Below is a small trained network, with its code and all its weights. Each question gives an input and a target symbol and asks what happens when units are switched off, that is, made to give their printed mean instead of their output.

import numpy as np


def w(rows, s, z=0):
    codes = np.array(rows[::2]) - 128.0
    scale = np.full(codes.shape[1], s)
    scale[-1] = z or s
    return codes * scale


def f(y):
    return np.maximum(y, 0)


def softmax(a):
    e = np.exp(a - a.max(-1, keepdims=True))
    return e / e.sum(-1, keepdims=True)


def log_softmax(a):
    a = a - a.max(-1, keepdims=True)
    return a - np.log(np.exp(a).sum(-1, keepdims=True))


def net(x, mask):
    ids = ['δεζηθλξπστψ'.index(c) for c in x.split()]
    T = len(ids)
    res = E[ids] + P[:T]
    u = 0
    for l in range(2):
        r = res
        for j in range(2):
            rows = slice(3 * j, 3 * j + 3)
            q, k, v = (r @ M[l][rows].T for M in (Q, K, V))
            z = softmax(np.where(np.tri(T) > 0, q @ k.T / 3**0.5, -1e9)) @ v
            o = O[l][rows]
            res = res + np.where(mask[u + j], z, o[:, -1]) @ o[:, :-1]
        u += 2
        y = f(res @ A[l][:, :-1].T + A[l][:, -1])
        res = res + np.where(mask[u : u + 16], y, B[l][:, -1]) @ B[l][:, :-1]
        u += 16
    return log_softmax(res[-1] @ U[:, :-1].T + U[:, -1])


Q, K, V, O, A, B = {}, {}, {}, {}, {}, {}
E = w([
[206,42,53,103,111,125,138],'δ',
[69,197,236,78,80,149,211],'ε',
[184,96,225,141,151,190,56],'ζ',
[237,170,139,119,183,80,254],'η',
[11,134,69,198,151,47,141],'θ',
[131,128,66,252,110,175,142],'λ',
[49,85,145,98,93,86,51],'ξ',
[120,119,99,61,96,108,252],'π',
[207,157,212,175,187,115,77],'σ',
[44,141,104,123,39,194,92],'τ',
[237,215,52,102,152,120,99],'ψ',
],0.0096)
P = w([
[141,30,163,105,162,168,175],'0',
[127,201,87,94,143,107,114],'1',
[149,110,138,229,64,13,143],'2',
[87,89,112,163,156,187,130],'3',
[130,234,99,94,125,118,95],'4',
[155,94,126,223,53,10,144],'5',
],0.011)
Q[0] = w([
[193,72,162,126,43,55,174],'L0H1',
[139,11,158,132,111,2,167],'L0H1',
[159,213,71,27,169,187,144],'L0H1',
[125,244,170,38,183,106,141],'L0H2',
[133,103,109,87,32,195,88],'L0H2',
[165,116,136,82,200,165,92],'L0H2',
],0.0074)
K[0] = w([
[161,17,198,26,142,71,187],'L0H1',
[124,38,147,93,170,78,194],'L0H1',
[182,240,55,94,58,130,130],'L0H1',
[153,230,156,2,110,38,106],'L0H2',
[137,73,144,77,115,169,137],'L0H2',
[177,153,127,99,154,173,68],'L0H2',
],0.0071)
V[0] = w([
[215,25,106,21,249,159,121],'L0H1',
[102,85,195,162,65,253,201],'L0H1',
[170,125,29,83,37,244,183],'L0H1',
[116,20,145,165,188,111,102],'L0H2',
[183,128,148,153,221,145,193],'L0H2',
[143,143,88,175,19,12,158],'L0H2',
],0.0051)
O[0] = w([
[232,111,80,45,36,129,46,254],'L0H1',
[88,18,97,117,104,197,140,200],'L0H1',
[124,174,2,136,148,243,122,114],'L0H1',
[109,130,138,192,37,190,92,187],'L0H2',
[190,134,160,161,157,183,211,147],'L0H2',
[164,58,58,105,97,52,130,215],'L0H2',
],0.0054,0.002)
A[0] = w([
[86,96,90,167,110,119,139,150],'L0N1',
[174,193,135,77,146,108,133,124],'L0N2',
[69,115,119,29,116,173,138,149],'L0N3',
[134,113,89,102,138,186,141,163],'L0N4',
[189,141,154,185,119,91,118,86],'L0N5',
[111,218,145,154,138,159,41,91],'L0N6',
[97,152,109,107,143,58,165,31],'L0N7',
[123,154,104,145,202,129,165,72],'L0N8',
[70,92,133,164,125,87,174,164],'L0N9',
[88,76,118,151,137,186,108,3],'L0N10',
[116,156,129,25,117,80,150,101],'L0N11',
[121,123,160,197,92,72,73,82],'L0N12',
[137,106,205,137,153,181,201,56],'L0N13',
[167,92,50,151,146,95,123,13],'L0N14',
[86,125,255,103,160,199,120,95],'L0N15',
[158,141,145,129,81,84,164,41],'L0N16',
],0.0099,0.0031)
B[0] = w([
[166,131,181,125,179,116,163,221],'L0N1',
[115,111,133,146,218,180,154,202],'L0N2',
[46,141,137,2,105,150,143,196],'L0N3',
[131,140,113,115,130,198,126,177],'L0N4',
[79,110,139,76,93,99,182,218],'L0N5',
[78,145,152,190,97,59,131,198],'L0N6',
[162,69,136,57,121,108,89,182],'L0N7',
[184,116,124,81,104,65,133,164],'L0N8',
[198,158,162,133,142,144,142,230],'L0N9',
[104,97,172,154,155,216,122,168],'L0N10',
[86,118,72,133,168,126,88,193],'L0N11',
[143,110,73,79,109,130,208,253],'L0N12',
[247,243,74,149,86,137,184,180],'L0N13',
[84,140,167,133,94,158,87,194],'L0N14',
[121,164,189,138,61,140,45,199],'L0N15',
[89,73,99,132,79,140,129,194],'L0N16',
],0.0088,0.0055)
Q[1] = w([
[36,136,92,86,188,177,79],'L1H1',
[141,68,125,130,3,145,98],'L1H1',
[155,23,35,93,44,116,161],'L1H1',
[135,94,125,87,17,132,142],'L1H2',
[118,143,92,74,142,153,108],'L1H2',
[166,68,95,104,54,83,135],'L1H2',
],0.0071)
K[1] = w([
[12,123,78,142,161,125,62],'L1H1',
[160,100,160,90,59,205,80],'L1H1',
[196,47,102,27,121,203,103],'L1H1',
[138,98,108,2,84,190,137],'L1H2',
[114,130,84,80,181,98,98],'L1H2',
[213,60,114,36,68,172,94],'L1H2',
],0.0065)
V[1] = w([
[58,72,162,84,53,95,62],'L1H1',
[101,102,32,81,80,109,195],'L1H1',
[243,130,132,57,116,80,3],'L1H1',
[133,203,137,125,83,208,121],'L1H2',
[168,169,58,89,28,84,200],'L1H2',
[117,139,124,150,94,63,142],'L1H2',
],0.0054)
O[1] = w([
[244,135,53,133,52,212,152,151],'L1H1',
[162,218,91,196,46,53,100,131],'L1H1',
[139,15,38,39,82,132,60,149],'L1H1',
[185,70,119,196,220,89,66,254],'L1H2',
[90,124,115,253,52,126,114,201],'L1H2',
[27,136,104,158,102,198,165,73],'L1H2',
],0.0047,0.0054)
A[1] = w([
[126,74,185,186,143,88,187,102],'L1N1',
[80,129,204,116,193,101,162,180],'L1N2',
[48,109,205,107,112,138,58,87],'L1N3',
[82,201,151,99,143,225,58,18],'L1N4',
[117,155,65,68,119,141,51,18],'L1N5',
[179,124,128,156,134,202,93,2],'L1N6',
[103,136,57,47,131,139,193,37],'L1N7',
[54,83,123,101,135,104,43,142],'L1N8',
[188,108,128,192,125,210,180,82],'L1N9',
[141,73,48,79,183,158,186,5],'L1N10',
[157,178,126,212,178,22,76,107],'L1N11',
[193,133,165,110,60,137,73,116],'L1N12',
[124,152,46,134,255,176,110,107],'L1N13',
[188,179,94,168,178,162,144,139],'L1N14',
[134,8,96,182,103,97,145,187],'L1N15',
[227,133,162,168,132,159,138,60],'L1N16',
],0.0081,0.0041)
B[1] = w([
[79,191,169,123,180,120,73,195],'L1N1',
[181,126,199,78,51,223,150,186],'L1N2',
[234,51,82,128,125,90,79,168],'L1N3',
[147,126,113,39,93,1,144,177],'L1N4',
[66,126,200,149,155,94,68,163],'L1N5',
[33,151,115,145,121,91,127,163],'L1N6',
[86,30,107,151,133,203,172,175],'L1N7',
[138,22,202,195,171,93,140,176],'L1N8',
[71,102,104,62,200,71,144,189],'L1N9',
[129,65,116,200,8,176,143,166],'L1N10',
[125,62,143,214,229,168,217,188],'L1N11',
[101,168,114,243,101,149,200,204],'L1N12',
[134,248,66,132,153,187,103,166],'L1N13',
[202,114,87,135,93,71,60,164],'L1N14',
[109,231,131,60,204,198,63,254],'L1N15',
[55,106,96,162,175,88,142,182],'L1N16',
],0.0065,0.0095)
U = w([
[214,198,68,119,106,120,42,252],'δ',
[111,143,110,124,203,146,93,7],'ε',
[232,79,164,125,117,146,62,195],'ζ',
[57,97,123,144,113,36,72,102],'η',
[95,220,118,110,68,76,150,204],'θ',
[116,147,204,116,145,177,159,73],'λ',
[192,115,76,110,111,160,218,188],'ξ',
[129,127,140,252,99,153,140,166],'π',
[21,118,106,115,121,198,107,32],'σ',
[186,85,95,110,166,22,208,67],'τ',
[142,156,119,2,145,63,116,117],'ψ',
],0.008,0.0028)

Each question gives the input, a string of symbols that net reads in full, and the target symbol t.
The units are the heads (3 rows each of Q, K, V and O) and the neurons (one row each of A and B). Each row of codes is followed by its name. A weight is (code - 128) times the scale printed after its matrix; where a second scale follows, it is the last column's (O, A, B and U).
mask holds one flag per unit, layer by layer, with each layer's heads first. A switched-off unit (its flag False) gives its mean, the last column of its rows in O or B, instead of its output. The means were averaged over made-up inputs and are rounded, as every weight is.
A unit's drop is (log p(t) with every unit on - log p(t) with that unit switched off) / (log p(t) with every unit on - log p(t) with every unit switched off).
The circuit of an input: a set's keep is (log p(t) with only the set's units on - log p(t) with every unit switched off) / (log p(t) with every unit on - log p(t) with every unit switched off). Starting from the 12 units with the biggest drops (on a tie, the unit counted first), units are removed one at a time, each time the one whose removal leaves the highest keep (on an exact tie, the one counted first), for as long as the keep stays at least 0.8.
circuit, biggest first: the units of the circuit, biggest drop first
k most important neurons: the k neurons with the biggest drops, biggest first
top k neurons in layer l: the k neurons of layer l with the biggest drops, biggest first
which heads matter: for each layer, one digit per head in row order, 1 if its drop is at least 0.15 and else 0, layers parted by /
input σ λ σ η σ ξ, target σ: 3 most important neurons -> [L0N12, L1N15, L0N15]
input ξ τ η τ ζ π, target ξ: which heads matter -> 10 / 11
input σ ε σ σ ξ δ, target σ: 3 most important neurons -> [L1N15, L0N12, L0N15]
input η ξ ζ σ δ τ, target η: circuit, biggest first -> [L1H1, L0N13, L0H2]
input π τ ζ λ δ τ, target π: circuit, biggest first -> [L1H1, L0H1, L0N3, L1N12]
input ε ψ ξ ψ ψ, target ε: circuit, biggest first -> [L0N2, L1H1, L0H1]
input ζ θ σ, target ζ: which heads matter -> 11 / 11
input η ξ λ, target η: circuit, biggest first -> [L1H1, L0N13]
input ψ η δ δ ζ η, target ψ: top neuron in layer 0 -> [L0N5]
input ξ θ τ, target ξ: 2 most important neurons -> [L0N12, L0N15]
input π λ ξ η η, target ξ: which heads matter -> 01 / 00
input ψ π ζ σ ξ, target η: which heads matter -> 00 / 00
input θ ξ σ ψ, target δ: circuit, biggest first -> [L1N14, L1N13, L0N5]
input ξ σ ξ, target ξ: which heads matter -> 00 / 10
input π ψ δ ζ σ, target λ: top 2 neurons in layer 1 -> [L1N2, L1N11]
input σ λ τ, target σ: which heads matter -> 11 / 11
input θ τ ζ η π, target σ: which heads matter -> 01 / 00
input ζ σ π ζ θ, target τ: which heads matter -> 10 / 00
input ξ σ ζ, target ξ: 3 most important neurons -> [L0N12, L0N15, L0N5]
input θ ξ η ζ ζ, target ζ: top 4 neurons in layer 0 -> [L0N6, L0N12, L0N15, L0N13]
input ε η ξ, target ε: top neuron in layer 1 -> [L1N15]
input τ δ ξ θ, target λ: which heads matter -> 10 / 10
input ζ ψ ξ, target ζ: which heads matter -> 11 / 11
input σ δ η π θ, target τ: top 2 neurons in layer 0 -> [L0N7, L0N8]
input ε τ ξ σ τ θ, target ε: which heads matter -> 10 / 01
input λ ε ξ η ε, target ψ: which heads matter -> 01 / 00
input ζ ξ σ σ η ε, target ζ: top 2 neurons in layer 0 -> [L0N13, L0N15]
input τ π θ σ τ λ, target τ: which heads matter -> 10 / 11
